Here is a tiny trained network, its code and every weight. The questions are about switching its units off for an input and a class, where a switched-off unit gives its printed mean instead of its output.

import numpy as np


def w(rows, s, z=0):
    codes = np.array(rows[::2]) - 128.0
    scale = np.full(codes.shape[1], s)
    scale[-1] = z or s
    return codes * scale


def f(y):
    return np.maximum(y, 0)


def log_softmax(a):
    a = a - a.max(-1, keepdims=True)
    return a - np.log(np.exp(a).sum(-1, keepdims=True))


def net(x, mask):
    res = np.array(x, float).reshape(1, 8) / 4 @ E
    y = f(res @ A[0][:, :-1].T + A[0][:, -1])
    res = res + np.where(mask, y, B[0][:, -1]) @ B[0][:, :-1]
    return log_softmax(res[-1] @ U[:, :-1].T + U[:, -1])


A, B = {}, {}
E = w([
[128,130,132,125,116,120,127,136,129],'x0',
[16,123,101,192,176,136,85,212,222],'x1',
[173,16,133,184,131,63,253,117,212],'x2',
[128,125,127,128,130,131,125,126,129],'x3',
[67,47,202,39,207,30,40,63,131],'x4',
[127,129,126,126,127,130,127,127,129],'x5',
[187,147,200,38,238,213,188,198,184],'x6',
[43,34,34,59,152,174,214,176,21],'x7',
],0.0048)
A[0] = w([
[55,145,74,165,132,135,91,185,178,84],'n1',
[65,58,57,106,133,126,184,154,70,43],'n2',
[44,96,116,187,77,78,104,93,105,52],'n3',
[131,52,120,161,142,79,213,119,188,42],'n4',
[197,198,170,247,80,67,48,63,211,53],'n5',
[90,76,79,114,114,147,195,173,66,55],'n6',
[163,55,107,173,94,118,218,119,167,76],'n7',
[150,116,133,72,221,250,200,198,159,114],'n8',
[93,65,186,85,166,73,94,98,126,9],'n9',
[145,142,155,91,179,167,153,142,158,36],'n10',
[167,162,98,167,60,184,148,178,135,42],'n11',
[113,123,82,191,59,107,98,98,105,61],'n12',
[219,195,227,197,112,76,74,122,246,42],'n13',
[136,31,136,189,132,30,198,113,196,176],'n14',
[75,96,67,145,109,79,140,115,39,164],'n15',
[90,78,71,134,98,80,86,121,93,117],'n16',
[53,201,129,62,139,158,41,123,57,39],'n17',
[173,149,77,178,86,190,200,197,140,87],'n18',
[132,140,54,254,12,132,118,117,90,157],'n19',
[105,53,172,48,152,82,96,117,137,38],'n20',
[202,153,137,110,68,114,132,30,66,124],'n21',
[68,133,124,178,158,121,91,172,238,80],'n22',
[8,128,98,166,153,139,109,177,190,53],'n23',
[61,204,80,104,83,184,64,146,51,132],'n24',
[82,87,68,88,128,142,172,142,94,23],'n25',
[50,118,126,192,180,150,80,183,200,47],'n26',
[148,165,66,198,40,201,147,153,134,101],'n27',
[99,109,59,201,83,80,99,84,90,1],'n28',
[224,137,153,72,86,87,150,44,83,36],'n29',
[142,48,112,182,136,73,193,132,194,56],'n30',
[98,117,106,174,174,147,91,145,157,228],'n31',
[163,174,91,173,71,173,184,176,139,28],'n32',
[63,79,211,45,148,45,32,82,142,100],'n33',
[194,161,182,89,217,199,152,217,158,12],'n34',
[188,95,153,78,124,167,139,81,34,99],'n35',
[157,47,154,127,117,57,224,109,138,106],'n36',
],0.0052,0.0056)
B[0] = w([
[184,93,101,104,86,83,177,161,113,171],'n1',
[69,148,170,63,133,194,170,148,43,170],'n2',
[117,138,177,71,135,87,142,85,192,165],'n3',
[142,229,84,83,89,165,49,129,121,158],'n4',
[35,114,186,59,139,212,173,126,33,216],'n5',
[62,147,168,74,151,176,147,127,61,168],'n6',
[156,191,88,104,87,157,45,167,160,171],'n7',
[141,101,186,91,121,77,114,65,202,226],'n8',
[79,199,43,219,223,51,200,45,82,146],'n9',
[132,148,171,55,137,74,128,54,178,140],'n10',
[94,186,52,183,199,72,150,81,86,161],'n11',
[119,128,170,51,114,85,126,74,174,166],'n12',
[42,128,160,62,138,206,177,143,23,199],'n13',
[143,180,101,136,119,195,51,141,158,237],'n14',
[115,85,193,108,144,151,137,92,168,215],'n15',
[139,100,181,106,137,119,132,86,173,178],'n16',
[188,223,48,105,87,184,32,155,151,177],'n17',
[88,155,100,188,200,85,140,67,116,194],'n18',
[147,86,191,122,155,97,129,91,210,255],'n19',
[86,192,63,212,207,78,164,71,106,153],'n20',
[173,79,105,156,86,98,183,201,145,199],'n21',
[176,82,93,111,61,92,181,185,62,174],'n22',
[195,91,89,98,67,49,185,193,84,168],'n23',
[172,158,98,142,103,167,61,131,170,230],'n24',
[24,138,189,30,138,205,196,123,21,146],'n25',
[186,97,71,80,49,66,185,177,60,164],'n26',
[96,164,99,170,189,87,142,84,124,207],'n27',
[133,165,199,1,113,5,129,32,233,153],'n28',
[182,66,68,107,58,64,200,219,62,162],'n29',
[142,214,85,86,102,178,49,134,137,164],'n30',
[176,52,147,172,116,142,150,161,148,238],'n31',
[85,170,51,206,222,58,164,44,79,161],'n32',
[116,166,74,221,201,105,151,80,111,208],'n33',
[113,144,168,33,118,20,122,29,209,167],'n34',
[188,82,91,167,86,95,154,185,130,179],'n35',
[157,183,87,125,116,159,51,156,146,185],'n36',
],0.0072,0.0053)
U = w([
[77,183,52,234,219,57,158,59,94,26],'0',
[132,113,236,43,106,49,124,65,230,7],'1',
[23,130,191,63,113,245,173,160,3,36],'2',
[184,215,48,121,65,204,2,167,155,13],'3',
[213,43,70,139,32,47,207,231,70,23],'4',
[142,90,162,174,136,156,123,132,164,255],'5',
[144,84,165,185,129,165,121,137,150,253],'6',
],0.0094,0.0095)

Each question gives the input, the list of numbers given to net, and the class t.
The units are the neurons (one row each of A and B). Each row of codes is followed by its name. A weight is (code - 128) times the scale printed after its matrix; where a second scale follows, it is the last column's (A, B and U).
mask holds one flag per neuron, in row order. A switched-off neuron (its flag False) gives its mean, the last column of its row in B, instead of its output. The means were averaged over made-up inputs and are rounded, as every weight is.
A unit's drop is (log p(t) with every unit on - log p(t) with that unit switched off) / (log p(t) with every unit on - log p(t) with every unit switched off).
The circuit of an input: a set's keep is (log p(t) with only the set's units on - log p(t) with every unit switched off) / (log p(t) with every unit on - log p(t) with every unit switched off). Starting from the 12 units with the biggest drops (on a tie, the unit counted first), units are removed one at a time, each time the one whose removal leaves the highest keep (on an exact tie, the one counted first), for as long as the keep stays at least 0.8.
units of the circuit, in order: the units of the circuit, biggest drop first
unit that matters most: the unit with the biggest drop
top k neurons: the k neurons with the biggest drops, biggest first
drop of u: that unit's drop, to one decimal
input [-5,-7,6,0,5,-4,0,-4], class 4: units of the circuit, in order -> (n29)
input [6,3,5,-3,-7,-4,2,6], class 0: units of the circuit, in order -> (n18; n32)
input [8,1,2,-8,6,6,-3,-8], class 2: units of the circuit, in order -> (n5; n13)
input [3,-6,-1,4,1,4,2,-8], class 2: units of the circuit, in order -> (n13; n5)
input [-5,-8,-5,-6,8,-3,3,6], class 0: units of the circuit, in order -> (n33; n20)
input [5,2,-3,-1,7,1,6,1], class 0: top 3 neurons -> (n33; n20; n9)
input [7,-8,3,2,5,-6,2,-6], class 4: units of the circuit, in order -> (n29; n21)
input [-7,8,5,-5,3,7,5,7], class 4: top 4 neurons -> (n23; n26; n5; n22)
input [-8,-5,7,0,-6,5,8,-3], class 1: top 2 neurons -> (n34; n8)
input [-4,8,-1,-7,6,7,-8,8], class 1: top 4 neurons -> (n28; n3; n16; n15)
input [-5,2,-6,-5,2,-7,3,5], class 3: top 3 neurons -> (n17; n24; n5)
input [2,-6,6,-2,3,-2,-6,6], class 1: top 3 neurons -> (n15; n28; n16)
input [7,0,-4,3,1,2,7,6], class 1: top 2 neurons -> (n8; n34)
input [0,-7,2,6,-4,8,2,7], class 2: top neuron -> (n6)
input [-3,2,-3,3,6,7,5,4], class 0: top 3 neurons -> (n33; n20; n9)
input [4,-1,5,3,5,5,5,5], class 0: top 4 neurons -> (n20; n9; n19; n33)
input [3,8,1,-4,5,2,6,-5], class 4: top 2 neurons -> (n22; n26)
input [8,-5,1,5,4,7,-5,8], class 2: top 3 neurons -> (n2; n25; n6)
input [5,-6,-2,-2,-1,2,4,-5], class 4: units of the circuit, in order -> (n29; n21; n19)
input [-8,-6,6,3,7,-3,3,-8], class 2: unit that matters most -> n13
input [-5,4,8,-5,5,-6,2,8], class 2: top 2 neurons -> (n2; n25)
input [8,-8,-3,3,-1,2,6,3], class 4: units of the circuit, in order -> (n35; n29)
input [-7,-3,7,2,4,0,7,-8], class 2: top 2 neurons -> (n13; n5)
input [0,-7,-3,1,-7,1,1,7], class 0: top 2 neurons -> (n18; n32)
input [4,3,-2,5,-5,1,-3,-7], class 2: drop of n5 -> 0.6
input [-4,0,-6,0,-7,6,8,7], class 1: drop of n20 -> 0.0
input [7,7,-1,1,-6,-8,5,-2], class 4: drop of n31 -> 0.1
input [0,8,-6,8,7,-6,5,-1], class 4: unit that matters most -> n26
input [2,8,7,-5,8,8,4,-2], class 0: drop of n33 -> 0.5
